Here is a tiny trained network, its code and every weight. The questions are about switching its units off for an input and a target symbol, where a switched-off unit gives its printed mean instead of its output.

import numpy as np


def w(rows, s, z=0):
    codes = np.array(rows[::2]) - 128.0
    scale = np.full(codes.shape[1], s)
    scale[-1] = z or s
    return codes * scale


def norm(h):
    return h / np.sqrt((h * h).mean(-1, keepdims=True) + 1e-5)


def f(y):
    return np.maximum(y, 0)


def softmax(a):
    e = np.exp(a - a.max(-1, keepdims=True))
    return e / e.sum(-1, keepdims=True)


def log_softmax(a):
    a = a - a.max(-1, keepdims=True)
    return a - np.log(np.exp(a).sum(-1, keepdims=True))


def net(x, mask):
    ids = ['ΓΨεζθμ'.index(c) for c in x.split()]
    T = len(ids)
    res = E[ids] + P[:T]
    u = 0
    for l in range(2):
        r = norm(res)
        for j in range(2):
            rows = slice(3 * j, 3 * j + 3)
            q, k, v = (r @ M[l][rows].T for M in (Q, K, V))
            z = softmax(np.where(np.tri(T) > 0, q @ k.T / 3**0.5, -1e9)) @ v
            o = O[l][rows]
            res = res + np.where(mask[u + j], z, o[:, -1]) @ o[:, :-1]
        u += 2
        y = f(norm(res) @ A[l][:, :-1].T + A[l][:, -1])
        res = res + np.where(mask[u : u + 4], y, B[l][:, -1]) @ B[l][:, :-1]
        u += 4
    return log_softmax(norm(res)[-1] @ U[:, :-1].T + U[:, -1])


Q, K, V, O, A, B = {}, {}, {}, {}, {}, {}
E = w([
[232,253,118],'Γ',
[138,129,121],'Ψ',
[128,125,139],'ε',
[132,131,101],'ζ',
[128,115,104],'θ',
[102,179,131],'μ',
],0.0074)
P = w([
[13,67,91],'0',
[130,136,57],'1',
[236,153,165],'2',
[118,133,58],'3',
[93,91,144],'4',
[118,133,57],'5',
[242,160,163],'6',
[125,119,251],'7',
[236,163,155],'8',
],0.0029)
Q[0] = w([
[184,57,236],'L0H1',
[215,169,193],'L0H1',
[74,148,236],'L0H1',
[192,166,141],'L0H2',
[40,224,57],'L0H2',
[253,132,169],'L0H2',
],0.0059)
K[0] = w([
[204,89,202],'L0H1',
[254,181,175],'L0H1',
[107,155,201],'L0H1',
[114,94,135],'L0H2',
[104,196,59],'L0H2',
[133,44,135],'L0H2',
],0.0086)
V[0] = w([
[155,77,153],'L0H1',
[122,173,158],'L0H1',
[5,44,50],'L0H1',
[106,68,190],'L0H2',
[132,171,126],'L0H2',
[155,138,124],'L0H2',
],0.003)
O[0] = w([
[115,116,71,82],'L0H1',
[138,101,128,73],'L0H1',
[121,105,253,197],'L0H1',
[99,114,89,1],'L0H2',
[147,116,200,122],'L0H2',
[145,141,120,128],'L0H2',
],0.0042,0.00085)
A[0] = w([
[141,2,122,140],'L0N1',
[95,61,68,138],'L0N2',
[97,78,76,1],'L0N3',
[54,126,175,131],'L0N4',
],0.0067,0.0033)
B[0] = w([
[241,151,41,253],'L0N1',
[186,87,198,210],'L0N2',
[253,97,160,146],'L0N3',
[90,180,101,213],'L0N4',
],0.0052,0.0026)
Q[1] = w([
[34,35,151],'L1H1',
[30,49,204],'L1H1',
[2,138,188],'L1H1',
[203,42,83],'L1H2',
[240,155,125],'L1H2',
[76,221,124],'L1H2',
],0.009)
K[1] = w([
[241,239,181],'L1H1',
[237,241,191],'L1H1',
[132,171,184],'L1H1',
[209,83,1],'L1H2',
[66,26,23],'L1H2',
[8,199,231],'L1H2',
],0.0071)
V[1] = w([
[108,3,91],'L1H1',
[24,143,114],'L1H1',
[155,120,226],'L1H1',
[62,135,161],'L1H2',
[165,193,153],'L1H2',
[146,52,15],'L1H2',
],0.0055)
O[1] = w([
[206,3,136,175],'L1H1',
[43,100,128,125],'L1H1',
[152,121,19,18],'L1H1',
[120,82,21,3],'L1H2',
[194,123,161,184],'L1H2',
[136,231,143,239],'L1H2',
],0.0041,0.0024)
A[1] = w([
[211,200,87,165],'L1N1',
[208,154,122,100],'L1N2',
[108,1,8,8],'L1N3',
[163,184,190,89],'L1N4',
],0.0054,0.0016)
B[1] = w([
[65,62,28,255],'L1N1',
[82,127,112,220],'L1N2',
[31,4,94,151],'L1N3',
[97,96,197,224],'L1N4',
],0.0044,0.0048)
U = w([
[141,244,32,132],'Γ',
[70,154,228,11],'Ψ',
[37,19,33,226],'ε',
[117,164,228,130],'ζ',
[243,55,73,249],'θ',
[2,228,66,66],'μ',
],0.0071,0.002)

Each question gives the input, a string of symbols that net reads in full, and the target symbol t.
The units are the heads (3 rows each of Q, K, V and O) and the neurons (one row each of A and B). Each row of codes is followed by its name. A weight is (code - 128) times the scale printed after its matrix; where a second scale follows, it is the last column's (O, A, B and U).
mask holds one flag per unit, layer by layer, with each layer's heads first. A switched-off unit (its flag False) gives its mean, the last column of its rows in O or B, instead of its output. The means were averaged over made-up inputs and are rounded, as every weight is.
A unit's drop is (log p(t) with every unit on - log p(t) with that unit switched off) / (log p(t) with every unit on - log p(t) with every unit switched off).
The circuit of an input: a set's keep is (log p(t) with only the set's units on - log p(t) with every unit switched off) / (log p(t) with every unit on - log p(t) with every unit switched off). Starting from all 12 units, units are removed one at a time, each time the one whose removal leaves the highest keep (on an exact tie, the one counted first), for as long as the keep stays at least 0.8.
units of the circuit, in order: the units of the circuit, biggest drop first
most important unit: the unit with the biggest drop
top k neurons: the k neurons with the biggest drops, biggest first
k most important neurons of layer l: the k neurons of layer l with the biggest drops, biggest first
which heads matter: for each layer, one digit per head in row order, 1 if its drop is at least 0.15 and else 0, layers parted by /
input μ ζ μ, target μ: units of the circuit, in order -> [L1H1; L0H1]
input Γ ζ θ θ θ ε ε ζ ζ, target Γ: units of the circuit, in order -> [L1H2; L1N1]
input ε μ ε, target ε: which heads matter -> 10 / 00
input Γ ε Ψ, target Γ: units of the circuit, in order -> [L1H1; L0H1]
input θ μ ζ Ψ θ μ Ψ θ μ, target θ: which heads matter -> 11 / 11
input μ θ θ Ψ ε, target μ: which heads matter -> 00 / 10
input θ ε ε Γ ε, target θ: units of the circuit, in order -> [L0H1; L0N1]
input Γ μ θ ζ Ψ Γ Ψ θ Ψ, target Γ: which heads matter -> 10 / 11
input μ Ψ ζ, target μ: units of the circuit, in order -> [L1H1]
input μ ζ Ψ, target μ: units of the circuit, in order -> [L1H1; L0H1; L0N1]
input ε μ ε ζ ε Ψ μ, target ε: units of the circuit, in order -> [L1H2; L0H1; L0N1]
input ε ζ θ, target ε: top 4 neurons -> [L0N4; L0N2; L0N1; L0N3]
input Γ ε ε Ψ ε, target Γ: which heads matter -> 00 / 10
input Γ θ ε Ψ θ, target Γ: units of the circuit, in order -> [L0N1; L1H2]
input Γ θ θ ζ ζ Ψ, target Ψ: which heads matter -> 10 / 00
input θ ε Γ ε Ψ Ψ Ψ ε, target ε: most important unit -> L1H2
input μ θ Γ Ψ Γ, target μ: units of the circuit, in order -> [L1H1; L0N1; L0N2]
input μ Ψ θ μ θ θ θ ζ ε, target μ: units of the circuit, in order -> [L1H1; L0H1; L0N1]
input θ Γ Ψ θ ζ, target θ: top 4 neurons -> [L0N2; L0N1; L0N3; L1N1]
input θ Γ μ θ ε ζ, target Ψ: most important unit -> L0N1
input Ψ Γ θ, target ζ: units of the circuit, in order -> [L0N1; L1H2]
input θ ε ε μ ζ, target θ: top 3 neurons -> [L0N2; L0N1; L1N3]
input ε ζ ζ μ μ Ψ θ Ψ μ, target ε: which heads matter -> 00 / 01
input μ ζ Ψ μ θ μ Γ θ ζ, target μ: 2 most important neurons of layer 0 -> [L0N1; L0N4]
input ε ζ μ θ θ θ, target θ: which heads matter -> 00 / 00
input ζ ε θ θ θ, target ζ: top 2 neurons -> [L0N4; L0N1]
input ζ ε Γ Γ Ψ, target ζ: which heads matter -> 10 / 10
input ε ζ ε θ θ Γ ζ, target ε: which heads matter -> 11 / 10
input Γ ε θ Ψ ε ζ ε ε ζ, target Γ: most important unit -> L0H1
input Γ θ ε, target Γ: 2 most important neurons of layer 0 -> [L0N2; L0N1]
